Below is a small trained network, with its code and all its weights. Each question gives an input and a class and asks what happens when units are switched off, that is, made to give their printed mean instead of their output.

import numpy as np


def w(rows, s, z=0):
    codes = np.array(rows[::2]) - 128.0
    scale = np.full(codes.shape[1], s)
    scale[-1] = z or s
    return codes * scale


def norm(h):
    return h / np.sqrt((h * h).mean(-1, keepdims=True) + 1e-5)


def f(y):
    return y / 2 * (1 + np.tanh(0.7978845608 * (y + 0.044715 * y**3)))


def log_softmax(a):
    a = a - a.max(-1, keepdims=True)
    return a - np.log(np.exp(a).sum(-1, keepdims=True))


def net(x, mask):
    res = np.array(x, float).reshape(1, 8) / 4 @ E
    u = 0
    for l in range(2):
        y = f(norm(res) @ A[l][:, :-1].T + A[l][:, -1])
        res = res + np.where(mask[u : u + 4], y, B[l][:, -1]) @ B[l][:, :-1]
        u += 4
    return log_softmax(norm(res)[-1] @ U[:, :-1].T + U[:, -1])


A, B = {}, {}
E = w([
[128,130,123,134,123],'x0',
[130,128,107,140,38],'x1',
[125,124,128,130,129],'x2',
[108,98,124,11,133],'x3',
[2,105,215,148,127],'x4',
[126,130,130,129,127],'x5',
[129,133,129,127,130],'x6',
[60,195,82,116,127],'x7',
],0.0084)
A[0] = w([
[127,114,127,137,255,80],'0.n0',
[74,159,46,99,105,143],'0.n1',
[108,89,81,139,19,38],'0.n2',
[122,122,120,135,233,1],'0.n3',
],0.01,0.0056)
B[0] = w([
[178,231,204,92,24,207],'0.n0',
[155,139,115,152,186,253],'0.n1',
[149,213,216,64,118,162],'0.n2',
[230,189,254,4,131,138],'0.n3',
],0.0084,0.0037)
A[1] = w([
[122,70,121,38,141,197],'1.n0',
[122,150,112,109,6,30],'1.n1',
[180,55,179,127,115,59],'1.n2',
[171,51,155,129,104,1],'1.n3',
],0.012,0.0044)
B[1] = w([
[148,120,137,233,58,255],'1.n0',
[172,189,228,18,204,149],'1.n1',
[40,193,53,97,187,190],'1.n2',
[79,207,98,113,254,147],'1.n3',
],0.011,0.0035)
U = w([
[179,199,250,3,132,91],'0',
[114,85,111,103,115,254],'1',
[42,185,48,73,227,69],'2',
[147,96,127,183,39,89],'3',
],0.011,0.0066)

Each question gives the input, the list of numbers given to net, and the class t.
The units are the neurons (one row each of A and B). Each row of codes is followed by its name. A weight is (code - 128) times the scale printed after its matrix; where a second scale follows, it is the last column's (A, B and U).
mask holds one flag per neuron, layer by layer. A switched-off neuron (its flag False) gives its mean, the last column of its row in B, instead of its output. The means were averaged over made-up inputs and are rounded, as every weight is.
A unit's drop is (log p(t) with every unit on - log p(t) with that unit switched off) / (log p(t) with every unit on - log p(t) with every unit switched off).
The circuit of an input: a set's keep is (log p(t) with only the set's units on - log p(t) with every unit switched off) / (log p(t) with every unit on - log p(t) with every unit switched off). Starting from all 8 units, units are removed one at a time, each time the one whose removal leaves the highest keep (on an exact tie, the one counted first), for as long as the keep stays at least 0.8.
circuit, biggest first: the units of the circuit, biggest drop first
most important unit: the unit with the biggest drop
top k neurons: the k neurons with the biggest drops, biggest first
top k neurons in layer l: the k neurons of layer l with the biggest drops, biggest first
drop when u is switched off: that unit's drop, to one decimal
input [4,8,-2,-6,-8,-4,2,-4], class 0: top 2 neurons in layer 1	1.n1; 1.n0
input [7,7,-2,-4,-3,4,-1,-4], class 0: circuit, biggest first	1.n1
input [-1,-7,-8,1,5,2,-5,6], class 0: circuit, biggest first	0.n0; 0.n3
input [-3,6,-2,-7,6,7,-3,-8], class 2: circuit, biggest first	1.n2; 1.n3; 1.n0
input [-6,0,-7,5,-7,-4,6,-8], class 2: top 2 neurons	1.n2; 1.n3
input [-2,7,4,3,-7,1,-5,4], class 0: top 2 neurons	1.n1; 0.n2
input [-3,8,7,6,3,-8,-4,5], class 0: top 2 neurons	1.n1; 0.n2
input [7,6,-5,-5,4,8,-6,-6], class 0: top 3 neurons	1.n1; 0.n2; 0.n1
input [5,1,-2,-8,-3,-6,5,-8], class 2: circuit, biggest first	1.n2; 1.n3; 1.n0
input [7,-6,5,5,-3,2,0,-7], class 2: top 3 neurons	1.n2; 1.n3; 0.n2
input [-8,-5,3,-3,-5,2,4,4], class 0: top 2 neurons in layer 0	0.n0; 0.n3
input [-4,-3,4,8,-2,1,1,-7], class 3: top 3 neurons	1.n0; 1.n1; 0.n1
input [-1,-4,-1,-5,0,4,2,-6], class 2: top 2 neurons in layer 1	1.n2; 1.n0
input [-8,-5,5,7,5,0,2,6], class 3: circuit, biggest first	1.n0; 1.n2; 1.n1
input [-2,3,6,-2,0,-4,-2,-4], class 2: most important unit	0.n0
input [-1,6,-6,-4,6,8,-4,0], class 0: top 4 neurons	1.n1; 0.n2; 1.n0; 0.n1
input [3,-5,4,6,4,-8,-4,-7], class 2: top 3 neurons	1.n2; 1.n3; 0.n2
input [-2,-3,-8,8,0,-7,8,-5], class 3: drop when 1.n0 is switched off	1.1
input [-5,1,2,8,7,5,-4,-1], class 3: drop when 0.n2 is switched off	0.0
input [5,8,8,-5,-3,2,1,8], class 0: drop when 1.n2 is switched off	0.1
input [5,0,-5,4,3,3,1,1], class 3: top neuron in layer 1	1.n0
